Each row is followed by its group, which names the range that a hidden value of the row falls in. A new part has a new value, new ranges and new names.
[ 122 -104  104 -252 -161  -20 -231  -35   -1  -95  175   74 -211  -34
  197   22  -24  132   80  -62   95  -86  175  -88   33  -63  157  -90
 -158  -53 -125   62 -154  163    6  173  -47  208   -7 -141   94  141
    7  234  153  208  117   65]	<92>
[ -86  -63 -111 -112  103  180   69  123  257  -65 -269   98    5   43
 -242  -59   78  132  -64   -7  -90 -219  -46   47 -123  162 -244  -11
   73  168 -140 -246 -174 -171  409 -144   -7  166   16   26  -86  107
  141  113  -82   48 -101   45]	<97>
[ -25   -6  -27 -173 -164  123 -411  -13  -58 -234  103  -88 -234 -175
  182   77  -20  100  154  -71  147  -60  258  -64   69   58  143 -110
  -70  -73  -56 -138  -65  207  348  148  -17  122   63 -127   68  189
   22   -8   86  282  227  296]	<87>
[-128  -51  -31  -50  170   40  374  361  302   61 -183  251  181   99
 -334  -80  -97  -76 -267  -78   12   14  -84  -55 -262   40  101  120
   -4  117  -97   15  -59 -492 -204 -259 -106 -150  171  346   79  116
  -21  133 -323 -211 -202 -175]	<89>
[ 110 -258 -125 -311    0  -80   56  -15   24   63  179  310  148  163
 -247 -167  -24 -136 -267  -18   13  -89 -164 -113   94 -311  134 -113
 -189    7 -187  450  -79 -102 -484  230 -111  -45  183  168   94   22
 -163  129 -164 -381   -8 -383]	<89>
[ 103  -56   66   48   97  -52  290   76    2  159   11  150   82    1
 -116 -182  -23  -58 -151   72   99  118 -139  -91  -63   97    2   -1
   13   31   63  325   -1 -211 -265 -174 -156  -90  149  108  155   97
  -96   42 -256 -271 -314 -186]	<102>
[ 102   69   55  -76 -115    0 -302  -16  -74  -68  313 -164 -208 -255
  285  133  -69  -16  346  -41  208   30  146 -253  -25  141  163 -179
  -79 -188   57   -2  161  252  134  -33  -19   26   99 -161  113  118
  -38  -98   25  323  -29  168]	<95>
[-291  185   30   64 -115  163 -193  352   64 -295    3   10 -140 -229
 -131   14   32    0 -188   28  190  227  396   43  -28  233  383   57
   34    6   85 -353  -79  -48  276   80  -39 -249   -5  141  216  279
    4 -124 -248   61  209  352]	<95>
[  37  -55  -90 -117   56   29   94  147  -30  163 -180   37   66  -58
  -93 -137  -34 -137   26   11  179  -31 -244  -58  -80   31 -100    6
   69 -122   62  310   40 -343   61 -243 -151   80  307  202   39   88
 -129  177 -170 -210 -283 -148]	<97>
[ -58 -176 -130 -206  209   44  264  119  308  -54   10  296  218  219
 -397 -106  -94  -54 -268  -97 -115 -165  -78 -133 -124 -182   26  -31
  -86  127 -268   20  -79 -258 -300   20   -4 -132   88  219   -9  -17
   -2  -64 -246 -211  -49 -292]	<89>
[  43 -204   29 -430   -6   66 -128 -223  117  -67  126   39    0  194
  214  145 -146    5  298 -105  -53 -418  129 -234 -113 -253  106 -217
 -402 -117 -328  -37  -90   48 -262    0  -38  161  115 -157  -53 -129
  -34  -26  221   95  229 -113]	<102>
[ -35 -179  -85  -25  229  -20  334   -2  269  254 -266  108  242  214
   11   78  -85 -154   36 -162 -146 -232  -80 -232 -351    1  -58    0
 -249   48 -125   12  -11 -449 -322 -427 -181  -33  192  206  -77  -64
 -132   64 -104 -123 -127 -159]	<100>
[ -48  -22  -18  -82  103  184  -18  -81 -126  -86  -51  -37  -15  -75
  -48 -119  -59  -60   26   26  159   34  -35 -100   36   40 -207  -62
   76  -44   41   50   50  -24  254  -41  -25  -20  175  -45  -21  -34
 -110 -264 -127 -139  -65   49]	<87>
[ 232 -129   48  -87  128   37   65 -249 -229   72  161   78  -22  -22
  -10 -199  -58   31  -47  -22  181  133 -151 -167  163  -29 -322  -98
  145   -9    4  412   94  121   19   66   15   18  145 -107   -8  -67
  -78 -189  -47 -106 -241  -93]	<102>
[ -24   30  276   84 -143   49   93   20  -74  -58  -42  166 -169  -36
 -100 -263  271  118 -323  362   40  173  155  173   91  231   42   -3
  -72  145  131  -27 -358   86   51  157 -140   28 -220 -194  236  164
  -69  153 -126 -334  -27   30]	<92>
[-375  106  -77   45 -120  184 -220  326   77 -317 -144   92  -58 -129
 -236  -45  105  -19 -353   50  102  135  437  152   48  159  391   78
  -12   62   54 -357 -219 -150  249  178 -119 -244  -12  223  196  291
  -22 -102 -281 -123  368  357]	<95>
[   9 -104  -16  -21  221   46  281  170  154  121 -234  175   84   58
 -114  -57 -141   53 -157 -241   81   62  -74  -98 -184   73 -184  154
  160  113  -71  107   -4 -396   61 -277  -60   13  189  248  -50   83
   29  127 -132   48 -246   12]	<89>
[  55   -7   75  -82   -8   83   37  142  -75   23   26  128  -68 -100
  -99  -99  -39   84 -141  -30  251  205  -22   -2   43  132  -16   32
  151   43    2  219    2  -84  111  -54  -38  -20  178   84  118  158
   31   91 -108  -27 -179   59]	<89>
[ 116   25  287   10  -17  129  164 -204 -216  197   23  -26  -82  -53
  119  -68  107   23  108  253  177  151  -95  -63  -20  290 -226 -135
  -82   23   95  171   20  107   26 -250  -70    6   98 -275   96  -77
 -100  -70   23 -223 -278  -24]	<87>
[  79    0   83  -27   19   82  -19   -3 -101  -65   41   30 -115 -120
   -2 -151  -17  114  -18   50  180   91   33  -21   84  147 -107  -34
  147    4   59  130  -42   39  209  -10  -56   67   74  -88   90  128
   34  -60  -91    4 -148   95]	<89>
[  56 -143  -56   -5  128  -21  186   16  -24  130 -106  136   74   17
  -80 -150  -51 -113 -183  -89   73   96 -159 -137  -57  -25 -139   49
   18   51   37  287    6 -225  -73  -79 -126  -17  181  156   15   52
 -192   73 -197 -210 -196 -120]	<102>
[ -18 -107  144 -253   22   90  -64 -207  172 -114   56  -52  -95  128
  310  179 -114   42  340  -76  -95 -338  235 -260 -234  -90   51 -164
 -393  -71 -233 -307 -109   99  -84  -83   -3  151  -40 -264  -62 -124
  -42  -75  223  229  202   23]	<87>
[ 100  -90 -105 -216  191   33  140   21  295  147  113  -79   71    1
   80  250 -226 -147  430 -256  -27 -238 -283 -470 -420    2 -151 -164
 -189  -50 -217  -59  312  -77  -28 -424   83   50  269    6 -147 -106
  -61   -7   -8  305 -318 -220]	<100>
[ 158 -153   -6   -1  205   30  147 -270   44  104  -10   44   42   93
   57  -45  -16   75   55  -89  -68 -111  -36 -210  -53   65 -322 -107
  -13   81  -95   67    7   26    6 -128   -7   57   26 -120  -96  -78
    7 -164   17   71 -165  -22]	<100>
[ 119  -82   58    5  124  -19  131 -112 -108  -77  120  168   43   35
 -161 -359   -4   56 -222  152   79   33   45  -16  206  -38  -51  -69
  126  -23   56  316 -130  -23 -196  163 -122  -59   -5  -33  144   53
  -17 -248 -238 -311 -122 -125]	<89>
[  53 -172  102 -110  373  -28  463  -67  251   96  -49  161  194  262
    2  -47 -275  -68   36 -201  -77 -164  -43 -340 -316 -185 -143   23
 -111  -22 -182   61   24 -346 -434 -276  -30  -50   90   93  -97 -206
  -83 -159  -90  -44 -201 -283]	<89>
[-274   73   35 -121  115  252   63  303  162 -204 -300   69   38    5
 -165  -56 -141   94  -47  -38  158  -89  248  100 -122  118   99  110
  137  -33  -64 -241 -148 -427  230 -239  -97  -41  166  204   51  125
  149 -118 -160  -24   71  208]	<92>
[ 119 -220 -255 -307   24   54 -177  -78  -98  -79  146  172   13  -15
 -271 -201   -2  -51 -195  -85   92  -42 -231  -92  238 -228 -208 -123
   97   28 -124  353   12  101  158  343   27   91  185   61  -51   43
  -96    2 -128 -160  -42 -173]	<92>
[ 254  -53  111 -134   80   71   20 -184 -185   45  210    4 -107 -101
   42 -139  -66   98  136   28  218   81 -177 -161  108   79 -331 -142
  168  -40    4  321  123  193  168  -34   47  118  139 -216    2  -35
   17 -133    4   40 -329  -67]	<89>
[ 105  -25  298 -138   76  106   72 -113    0    3   17  -10 -177    4
  263   47 -124  184  218  -91  143    3  119 -170 -143   98 -203  -16
   -4  -27  -85  -68  -28   53  159 -179   51  175    4 -230  -46  -72
   55    8  202  281 -126  112]	<92>
[-155   20 -143   12   -4  150   33  241  209  -57  -70  183   86  -16
 -413  -33  165   62 -301   82  -22   10   88  105   -4  267  129  -51
   24  216  -94 -168 -116 -131  106  -50  -53 -200   52  180  128  225
  141  -30 -275 -138   -3   94]	<95>
[ 191   -4  198  -94  -50  -15   53  -44 -145   42  287   38 -140 -133
   49 -129  -16  -21   51  134  206  174 -134 -166   25   65  -38 -122
  -29  -53   66  289   68  189  -67   27  -18   25   74 -186  153   35
 -126   22  -84  -96 -281 -162]	<89>
[ 329   -6  174    4   60  -91  141 -102 -132  115  278   37 -106 -110
   17 -238   13   68   53  137  183  139 -158 -167   69   96 -161 -122
  143 -104   85  392   74  143  -93  -14   15   45    5 -154  134   38
  -17  -24  -82  -14 -444 -199]	<97>
[ -22  -13  336  -33  191    6  403   -9   60  -31  113  162  -19  106
  -92 -182  -83 -134 -209   57   57  231   28 -269 -212 -145  -65   58
 -114  -29  -10  -40  -30  -63 -301   69  106 -199 -152  -44   40 -220
 -274 -143 -139 -221 -161 -288]	<97>
[ 132 -167 -120 -364  202   97   15 -127   95  -16  151   16   74   65
  -30   22 -240  -40  282 -187   53 -275 -223 -316  -90 -186 -250 -186
  -18  -93 -243  153  181   -9   15 -115   76  120  271  -44 -153 -145
    7 -182    6  114 -176 -220]	<89>
[  81 -138  194 -279   18   97   48 -142  -46   64   33  121 -114   90
   81    7  -28   30  -13  -89  110   52  -36 -171  -80 -109 -223  -28
 -125   20 -163   61  -44   70   51   50  100  119   31 -129  -87 -157
 -129  142  191   32  -44  -84]	<97>
[  59   -6  131 -232   54  229  -75 -153 -107  -36  -35 -120 -142  -82
  163   -1  -85   99  356   33  189 -123  -68 -108  -36  125 -355 -131
   60  -87  -34  -17   46   89  433 -209   23  250  168 -279  -95  -89
   35 -117  133  120 -159   85]	<92>
[  10   37   96  231  228   64  316    4  172   21  -62   51   17  -12
 -110  -86   32   97  -97   24  -57   88   62 -129 -170  309 -197    3
  100  168   32 -186  -15  -66   93 -233    6 -129  -98  -50   26   44
   65 -215 -201   54 -269   64]	<100>
[ 126 -125 -138  -52  118  -31   38   25  -20   27  -65  137   53   -4
 -155 -254  -17   45 -159  -52   91  -42  -71  -20  117  -32 -121    1
  203  -36    5  327  -72 -200   33   32 -111   72  132  166   39  147
   20   31 -172  -97 -175  -60]	<97>
[-116 -260 -249 -315   87  104   21  -55  247  -48   -7  253  192  252
 -324   35   25 -138 -244 -131 -192 -246  -46 -158  -75 -262    9 -126
 -306  157 -354  -86  -95  -87 -200  173   31 -106   89  153 -104  -92
 -120  -29  -89 -212  213 -223]	<100>
[  38  -56  128   20   -5  103  -31 -229 -180   17   71  136  -50   27
  -43 -110  166  104 -236  104   88  179  202    5  198  140 -117  -87
    0  108    6   69 -116  170   24  159  -20 -119  -66 -132   65  -27
  -22 -203    2 -159   70  153]	<95>
[ 163 -166   49 -330  181   47  -58 -215  -47  -14   84  -14  -62   68
  232   14 -268   18  262 -303  161 -130   10 -335  -67 -279 -252  -53
   21 -220 -185  154  112  -16   49   -6  114  171  154  -47 -181 -197
  -64 -106  216  290  -45  -49]	<97>
[ 210 -110   -5 -168 -130  -54 -259 -154 -179 -132  266   85 -147  -79
   16 -247   77  107  -45  145  112  -72   71    3  314  -77   63 -185
   11  -96    7  330 -166  252  -14  358 -107  161  -16 -171  166  168
   -1    5  -36  -89   29  -42]	<92>
[ -34   82  -78  158  -22   32  -48  139  -62   11   43  -30  -50 -253
 -124  -97  114 -130  -89  115  135  210  -54  -78   13  285   -3  -55
   85   21  223   44   88   16  237  -52 -108 -129   93   45  140  191
 -139  -84 -326 -130 -191   84]	<95>
[ 169 -167  -62 -193  171  186  -64 -409 -228  106  -71  -72   31   39
  137  -57  -75   67  256  -73  135 -169 -134 -146  124   19 -509 -178
   99  -62  -75  269  101   46  260 -168  -23  181  282 -175 -177 -167
    8 -286  136   -5 -133   58]	<87>
[ -94 -107  -25  -92 -242   70 -273 -114 -165  -13  -79   18 -143  -69
  104  -14  222 -145 -119  125   29   33   83   -4   69   25   66  -90
 -324   44   73  -11 -191  138  161  215 -170   82   25 -112   76   97
 -323  194    3 -255  254  101]	<100>
[ 122 -161 -156  -73   50   86  -89 -222  -76  152 -116  -51  -28  -47
   90   14   66  -22  135  -78    9 -110 -201 -151   -6  119 -393 -131
  -26   71  -15  127   54   60  341 -134  -63  200  186 -107 -132    6
  -99   44   39   38 -149   51]	<100>
[-145  -43 -100 -160 -170  172 -254   58 -129 -198  -74   99  -52  -69
 -193 -179  139    5 -221  192  122  -33  128  188  233   36  150  -82
  -44   25   14   58 -238   -8  193  231 -175   12  119   21  164  211
  -52   -7 -168 -342  228  115]	<102>

[ -56  150 -159 -128   19  122  -90   29   85   12  -58  133   25  129
  121 -113 -170  -45 -174  -36 -131  161   69    0  -64 -357  240   60
  145 -150 -129  101  -76   67  135  -19    8  199  -55 -100 -152  -57
 -233  -63  129  -32  -77   -9]	E
[ -33  165 -235   80  -88   93  -68 -200   56  104  179  -72  115  126
 -121  236 -121   39  -82  -31   71  -15  -78   39   42  -35  -10  -50
  199  -14   10   37  114 -173  -81    8  -54 -120  -13  -82  148  -71
   -8  135 -132  -62  151    7]	H
[-210  -30 -172  -23   -5   92  -39    9   58  -37  -41  127   24   68
   40  156 -124  -29 -178 -246  -92  139   32 -150 -175   25  189   79
  106 -124 -130 -139   -9 -118   47 -195  -62  213    5 -126 -103   42
   86  -36   32  -64  121  -76]	T
[  22  113  -86   86   41  -43   -2  -46  102  101  -93  101   82   64
   72 -158    0   17 -106   65  -39  -90  104   41  116 -164   85  -90
    0  -28   -4   87    1   -2  106   94   50  -52   71 -188   -4 -110
 -171  -20  -14  -31  -39  -22]	H
[ -33   74 -152  -83  117   -9 -131 -217  -26  124    2  -30   -3 -124
    3   75  -65  -66 -226  210  116 -116   17  192  223 -199  147  -86
   28 -176  -38   73 -128   15  153   90   12 -113   81 -165 -131  -70
 -191  102   42  -34   67 -252]	M
[ -74  -40    2  -53   37  135   19   53  -83   10  -27   83   99  303
  -33   87  -71   -7  -97 -129 -129  125   79 -160 -164   73   16   26
  138   53 -136  -16   77 -138  -91  -96 -138  118   58  -10   32   46
   48  -60  -10   30   -5  -37]	E
[ 103  -25  -71  -70  176 -146  -16  -86  -39   66   34 -144 -224 -186
 -241  199  -36  172 -243  115  210  -89 -120  242   90  120  -29  145
  -36  118  134  -98   54 -218 -219  -73  -17 -187 -103 -104   73  -13
  -79  169   77 -206  -25  -36]	M
[  21   40  132   42   58   61   30  129  -12  126 -198  207  212  367
   79 -352   -8  -52  -38   75 -148  -21  311 -129  -28 -170    0 -140
   69  -66 -162  216  -11   -2  188  227  -35   21  251 -157   64 -133
 -165 -212  -30  103 -211  -21]	M
[ -87   31  -10   37  -40   80  138  167  137 -101 -148  165   81  253
   28 -165 -103   11   14  -92 -278   47  272 -192  -66 -122   16   14
   83 -115  -93  -23   51  -62  142  -14  -59  278   85 -195  -54  -83
  -18 -160  -44  -92 -106   65]	M
[ -65 -208  -29  -89   63   47   85  -96 -167   31  137   -3   -4 -132
 -124  451  -49   54 -120  -78  112 -143  114 -105 -143  180 -140   32
  -23    8    0 -184    7 -127 -135 -102  -73  -63  -11   59 -120  167
  163  106  -15 -129  170 -223]	T
[  16 -324  100 -170  195 -188  149  205  -73 -100  -75   83 -205 -290
 -125   51   29  169 -164  -26   67 -151  123  -49 -161  148  -62  199
 -262   79  111 -280   -5  -81 -119 -158   32   14 -124  -80 -262  118
   56   28  162 -270  -60 -107]	F
[ 493  414  -44  -42  106  273   75   -2   83  267  236   14  -62 -171
  -60  110 -219  -85   89  290  -31    5  220  101   34 -308  -52    4
  276 -316  104  558 -259  105   94  482  103  -75 -168  107  180  -46
 -341  106  229 -169 -109  -75]	F
[   0 -203  -55  -78  122  -89   71  -84  -92   26   79   15  -67 -303
  -64  281   21  100 -166   -1  155 -236   74    4  -32   90  -47   48
 -160   33   81 -181  -28  -60  -83  -88   25 -128  -56  -31 -200  131
   53  140   46 -175  137 -213]	M
[ 291  114  112  -66  147   40   57   20  -90  128   66  -62   45  126
 -164 -114   -5   12   28  348  -17 -119   99  117  180  -87 -140  -84
   62   46   77  277   12  -31  -63  272  -37 -198   24  -24  119  -87
 -214   82   20  -37 -145  -72]	J
[-146 -160  -42 -106  -70  -12   22  217   15 -101   94  108   77   56
 -159   -7  -89   74  -25 -151   -2   15   25 -209 -285   44  -54   90
  -26  -24   43 -199  121 -106  -73 -105  -12   41 -132  -85 -171   -3
  136   10   -9 -181   54   16]	G
[   9  174 -156  -29  -17   52   18   24  158  -22  -64   71  -35  134
   42  -96 -161   91 -131  -50 -127   86   95   41  -16 -308  108  104
  122  -36  -41   43   41  -27   39  -39    5  171  -78 -136  -27  -94
 -218  -54   52 -127 -138  143]	T
[  10 -201  122  -31  186  -44  193    2 -152   34 -100   16 -135  -44
 -128  322   12   99 -147  -35   11  -97  201  -55  -81  305 -189   71
  -62  126    6 -197   25 -184 -189 -107  -99   15   53   14   11  134
  108  -14   42 -127  -33 -141]	L
[-186 -277  -44  -30 -122   24   12  -37 -183  -25  207   31  313  263
 -133  193   32  126  -33 -194   92 -164  -10 -250 -223  148 -181  -66
  -34  247  -29 -225  286 -181 -235 -169 -121 -185   36   27  -82   94
  245   91 -246   11  207  -42]	H
[ 464   69  164 -154  121  139  241  212  -81   24  185    3  -36   74
 -149  -24  -63  139  136  176 -135  -56  187  -37 -103 -119 -245  122
   53  169  146  263   51   16 -247  180  -11  -45 -229  190   67   77
 -190   79  139 -173 -220   89]	T
[ -52    1 -179 -148  126   38  -45 -141  -35  -47  -22   32  -26  -21
  137  111  -23   -2 -234   -9 -101   18  -61   76  107 -164  249   46
  -13   71  -64  -68  -32   50  -31 -222  -35  119  -71  -43 -266  102
 -136  100  101  -11   97 -162]	L
[  73  -92   59   89  303 -123  117  -90  -34  131 -235   89 -147 -254
   70  133  118  -18 -215   81   -3 -170  184   65  168  229   77  -41
 -150  -18    5  -45 -159  -68   57    6   15  -33  163 -153  -24   80
  -28    0  118  -62   27 -291]	F
[  49   82  -28    8  118  -66   28  -55   36   44  -62  -40  -40  -10
 -105  -34   -8   -9  -78  223  -30  -95   46  134  243  -11   -4  -70
   -2  -44   68   29   -5  -63   32   85  -18  -64   47 -186   -4 -106
 -117   65   -1 -100  -24 -119]	G
[  84   50  129  -54   17   73  157  213    2   14 -115   82  -15  365
 -120 -122 -144  139  -27  -22 -148   97  275  -89 -191 -108 -200  109
  143   87  -57   57  127 -127 -106   67  -87  137   -2  -21  144  -85
 -135 -184   24 -105 -336  212]	E
[ 388  151   61   32  181   65  220  -48  -14   70  129  -82  -38 -100
 -120  121   49  -16  137  325 -146 -178  105   88  293   81 -153  -87
   13   51  202  222  -33    1 -113  203  -12 -120  -72   30   84   35
 -108  198   40 -132   28 -162]	G
[ -31  -34  -38  -87  -64  119   38  256   42  -66  103   80   15  192
 -198   51 -191  100  -22 -223  -62  178   39 -214 -377   48  -45  200
  165  -34  -18  -58  125 -210 -135  -87  -72  140 -145  -36   60   -6
   99  -37   33 -179  -51  152]	F
[ 152   -8   52   69  242 -121   58  -78  -43  117  -99   34   12  -94
   26  -65  175  -33  -93  224  -35 -192   30  102  282  135   54 -145
 -151  107   90   69  -43    0  -15   82   25 -181   90 -128  -23    9
  -96   99   41    3   51 -240]	G
[-206  -58 -123   97 -120   40   64   44   90  -79   -4   89  136  241
  -69   87  -79   84  -45 -262 -105   26   69 -216 -160   97  -19   25
   85   24  -57 -195  191 -218  -47 -175  -93  124   45 -162   25  -26
  175  -43 -160  -89   96   83]	J
[-293  119 -117   77 -122   93  -60  149  202 -108 -219  166  200  531
   32 -338 -140  -68  -57 -156 -307  225  101 -183  -37 -153  200  -40
  212 -164 -214  -19  125 -143  221  -73 -120  323  187 -351   22 -227
  -12 -217 -133   36  -78  126]	J
[ 323  -37   63  -98  321   21  158  -97 -163  177  109  -63 -274 -431
 -136  499   -4   30 -132  166  127 -135   98  125   25  253 -120   98
  -39   18  155   55 -188  -61 -211   71   15 -146 -140  158   24  213
  -39  197  248 -199   54 -295]	L
[ 106   77   16  -72  150   98    5  -50 -103  141  -17   -2  -37  125
  -67  144  -76   -4 -150   76  -10   62   73   56  -11   15  -16   21
  142   29  -56  123  -29  -96 -102   55  -80  -21   23   26  112   17
 -123    8   90   -6  -81  -85]	L
[ 120 -129   83 -115  187  -50   73   19 -157  -21  116 -116  -41  -70
 -266  147   66    9   -8  230   17 -132  -68   50  142  272 -121  -19
  -78  106  148  -57   56 -129 -200   -7  -89 -166  -51  -29  -51   58
   77  205   12 -117   98 -229]	G
[  56  222 -209  104  -29  115   80  -85  183  -45   62  -11   35  101
   -6   91  -90    8   16  -21 -215   31    3   -2  155  -73   95   -3
  158  -39   36   57   67  -90   -4  -54  -47  134  -53 -138   59  -45
  -45   96  -60 -110  103   31]	J
[-323  -29 -111   43 -154   91 -107   42   39  -57  -96  211  429  561
  150 -325   -7  -72  -53 -174 -221   56   65 -264  -66 -195  180 -181
   86    7 -236  -28  177  -27  165  -90 -101  120  220 -227 -133 -114
   22 -140 -217  183   69    6]	H
[ 160  162 -154  -41  125  121   -2 -208  -30  174  157  -85 -134 -190
  -95  440 -137    1 -159   69  101    2   -2  142   40   15   10   59
  167  -85   46  111 -110  -93 -109   53  -15  -78 -107   60   97   70
  -99  171  119 -134   96 -153]	E
[  10  231 -187   31  -33   42    1  100  251  -20   17   43  -84   -8
 -105  -33 -189   13  -42  -31 -102  147   -9   16  -24 -105  107  103
  161 -198   76   32    0  -98   54   21   38  145 -157 -198   48 -144
  -89   20   74 -229  -20  101]	G
[  44  332 -152   55 -234  240  -14  -40  102   36  191  -16  337  595
  -79 -137 -175   22  134   41 -192   85   39  -68   32 -346 -107 -131
  335   49  -45  257  248  -57  -48  154  -97   -7  -12  -36  191 -198
 -166    7 -223   36  -55  229]	G
[  70   32   25 -152   35  112   27  129  -42  -44   -9   88  129  324
   25 -231  -64   31  -30   54 -194   54  107  -70  -47 -266   39   21
   74   83  -81  131   79   35  -23   12  -66   97  -25  -23 -100  -26
 -186  -47   30   14 -151   42]	T
[ 193   95  116   15   88  197   55  134  -78  138   52   48  111  326
 -148    7  -71  -41   42   30 -119  120  110 -135 -131  138  -86  -13
  232    2  -62  266   37 -176 -106  174 -122  -23   67   24  291  -17
   -7  -37   18   31  -88   -7]	F
[  39 -176  109  127  106  -88  244  104   28   45 -174  265   80 -101
  153  -81  125   54  -20  -70 -111 -263  382 -215  -64   59  -66  -79
 -219   18   14  -69  -45   37  110   52   75   16  125 -111 -144   77
   30 -108    8  -83  -16 -128]	J
[ 173   85   50  -99   55  149   92  206   19   72   70   90  -60   33
 -137   41 -189   25    1    8  -54   98  204  -98 -240  -74  -92  129
  163 -152   12  163  -64  -64  -23  163   -1   79 -118   26   76  -15
  -91  -48  152 -179 -154   34]	T
[  27  307 -203  -90   -4  131 -152   67  166  140  -40  131  -66  120
   57 -112 -277   17 -232  -87  -12  283   30   72 -202 -403  232  158
  271 -188 -102  208  -89   -2   86   76   67  147 -147  -82   65 -137
 -330  -99  213  -91 -199  164]	L
[-377  -52 -274   26 -182   27 -105 -126   68  -77   -4   62  202  299
   23   72 -116   89 -202 -278   -9   19  -21 -115 -101 -142  117   -5
   99   25 -163 -245  208 -168   20 -261  -99   97   88 -209 -108  -66
   75  -30 -211   -7  134   67]	M
[  84   53  -43  -29   23  124  104  -67  -56  123   83   24  -27   56
  -73  321 -141  101 -101  -71   36  -10  179  -39 -165  -26 -161   71
  143   38  -14   27   25 -105 -150   24  -43   -6  -60  102   96   64
  -54    7   35 -115  -48   12]	L
[ 202 -131  184  -61  230  -56   83  -89 -267  105  -38  -48  116  214
  -48  -61  182   82  -91  256   -4 -241   76   85  211   70 -134 -128
 -115  359   -1  101  118  -57 -204   56 -111 -265  158   20   33   58
 -128   77  -61  114  -85 -156]	F
[ 407  356 -105 -162  159  187  -45 -162  -54  218  210 -128  -99  -15
  -72  156 -161   17 -106  303   43   51  -44  291  147 -313   17   53
  239   20   72  412  -96   49 -150  222   12 -145 -205  150  138  -10
 -412  190  200  -67 -118  -31]	L
